Below is a small trained network, with its code and all its weights. Each question gives an input and a class and asks what happens when units are switched off, that is, made to give their printed mean instead of their output.

import numpy as np


def w(rows, s, z=0):
    codes = np.array(rows[::2]) - 128.0
    scale = np.full(codes.shape[1], s)
    scale[-1] = z or s
    return codes * scale


def f(y):
    return y / 2 * (1 + np.tanh(0.7978845608 * (y + 0.044715 * y**3)))


def log_softmax(a):
    a = a - a.max(-1, keepdims=True)
    return a - np.log(np.exp(a).sum(-1, keepdims=True))


def net(x, mask):
    res = np.array(x, float).reshape(1, 8) / 4 @ E
    y = f(res @ A[0][:, :-1].T + A[0][:, -1])
    res = res + np.where(mask, y, B[0][:, -1]) @ B[0][:, :-1]
    return log_softmax(res[-1] @ U[:, :-1].T + U[:, -1])


A, B = {}, {}
E = w([
[182,196,135,219,252,143,146],'x0',
[198,205,113,221,120,113,131],'x1',
[138,118,159,68,212,243,51],'x2',
[149,151,225,166,109,136,121],'x3',
[66,154,108,118,114,217,193],'x4',
[145,105,154,161,96,112,167],'x5',
[100,106,57,123,130,183,202],'x6',
[10,242,122,86,134,79,99],'x7',
],0.0042)
A[0] = w([
[105,188,104,131,185,176,122,207],'N0',
[143,148,125,174,108,71,146,222],'N1',
[149,158,125,198,95,39,162,213],'N2',
[252,108,127,170,123,150,94,159],'N3',
[151,162,127,205,93,31,165,210],'N4',
[187,159,209,168,182,169,77,223],'N5',
[82,51,117,84,70,184,188,210],'N6',
[184,29,123,133,177,173,182,193],'N7',
[101,159,34,107,159,168,151,186],'N8',
[94,183,182,133,197,168,120,176],'N9',
[196,127,138,168,119,117,121,248],'N10',
[55,142,141,55,13,126,103,178],'N11',
[99,142,75,118,147,165,142,206],'N12',
[214,117,127,154,130,149,104,175],'N13',
[107,175,119,131,179,167,125,220],'N14',
[99,105,134,30,158,28,33,145],'N15',
],0.012,0.0015)
B[0] = w([
[77,200,105,120,162,145,123,188],'N0',
[168,146,158,128,129,78,156,198],'N1',
[185,165,172,141,124,49,183,243],'N2',
[203,144,95,144,94,150,41,221],'N3',
[194,170,175,146,123,38,188,254],'N4',
[169,139,216,137,178,205,88,222],'N5',
[132,50,126,95,74,187,208,222],'N6',
[196,59,62,117,179,145,163,206],'N7',
[97,183,55,116,111,91,136,193],'N8',
[75,161,165,128,192,167,153,189],'N9',
[193,154,132,131,116,110,87,197],'N10',
[70,126,186,125,4,136,97,238],'N11',
[102,157,77,132,111,121,146,170],'N12',
[178,139,112,138,109,154,74,185],'N13',
[86,179,118,123,158,148,129,176],'N14',
[66,27,132,155,180,35,66,227],'N15',
],0.028,0.0066)
U = w([
[94,173,211,141,210,212,108,60],'0',
[198,186,192,189,123,11,216,205],'1',
[171,47,52,82,148,175,207,107],'2',
[84,102,175,84,6,167,146,152],'3',
[55,48,141,160,147,43,41,207],'4',
[224,130,109,179,137,173,1,4],'5',
[60,223,30,105,143,130,138,160],'6',
],0.0046,0.00041)

Each question gives the input, the list of numbers given to net, and the class t.
The units are the neurons (one row each of A and B). Each row of codes is followed by its name. A weight is (code - 128) times the scale printed after its matrix; where a second scale follows, it is the last column's (A, B and U).
mask holds one flag per neuron, in row order. A switched-off neuron (its flag False) gives its mean, the last column of its row in B, instead of its output. The means were averaged over made-up inputs and are rounded, as every weight is.
A unit's drop is (log p(t) with every unit on - log p(t) with that unit switched off) / (log p(t) with every unit on - log p(t) with every unit switched off).
The circuit of an input: a set's keep is (log p(t) with only the set's units on - log p(t) with every unit switched off) / (log p(t) with every unit on - log p(t) with every unit switched off). Starting from the 12 units with the biggest drops (on a tie, the unit counted first), units are removed one at a time, each time the one whose removal leaves the highest keep (on an exact tie, the one counted first), for as long as the keep stays at least 0.8.
circuit, biggest first: the units of the circuit, biggest drop first
unit that matters most: the unit with the biggest drop
top k neurons: the k neurons with the biggest drops, biggest first
drop of u: that unit's drop, to one decimal
input [3,-6,0,4,6,0,0,6], class 6: unit that matters most => N5
input [3,2,0,6,0,6,-8,-3], class 5: top 2 neurons => N3, N5
input [4,-5,-4,-5,-3,-3,-3,0], class 4: circuit, biggest first => N15, N4
input [1,0,7,-5,-5,3,4,-3], class 5: top 3 neurons => N3, N6, N13
input [-2,-1,1,-2,3,-3,2,4], class 3: top 2 neurons => N11, N6
input [-1,-6,-2,6,-1,7,0,-2], class 3: circuit, biggest first => N4, N6
input [-6,-6,2,5,8,1,-7,8], class 3: top 2 neurons => N11, N6
input [-7,-5,5,8,0,8,-2,8], class 3: top 2 neurons => N11, N6
input [-2,-1,3,8,2,0,4,7], class 3: top 2 neurons => N11, N5
input [0,-6,-8,-8,0,0,7,8], class 3: top 2 neurons => N11, N6
input [8,7,8,-6,-4,-1,3,8], class 0: top 2 neurons => N5, N9
input [6,8,5,-1,2,5,2,7], class 0: top 2 neurons => N5, N9
input [-6,3,1,0,5,-8,5,-1], class 3: top 2 neurons => N6, N11
input [5,-8,7,5,6,7,1,7], class 0: circuit, biggest first => N9
input [4,-5,3,-4,1,-5,7,-2], class 6: top 2 neurons => N8, N0
input [7,-4,6,-8,4,-3,-8,-8], class 5: drop of N3 => 0.1
input [7,3,7,-3,-6,7,5,6], class 0: drop of N5 => 0.2
input [-7,-6,3,5,-7,3,-7,-1], class 4: drop of N15 => 0.8
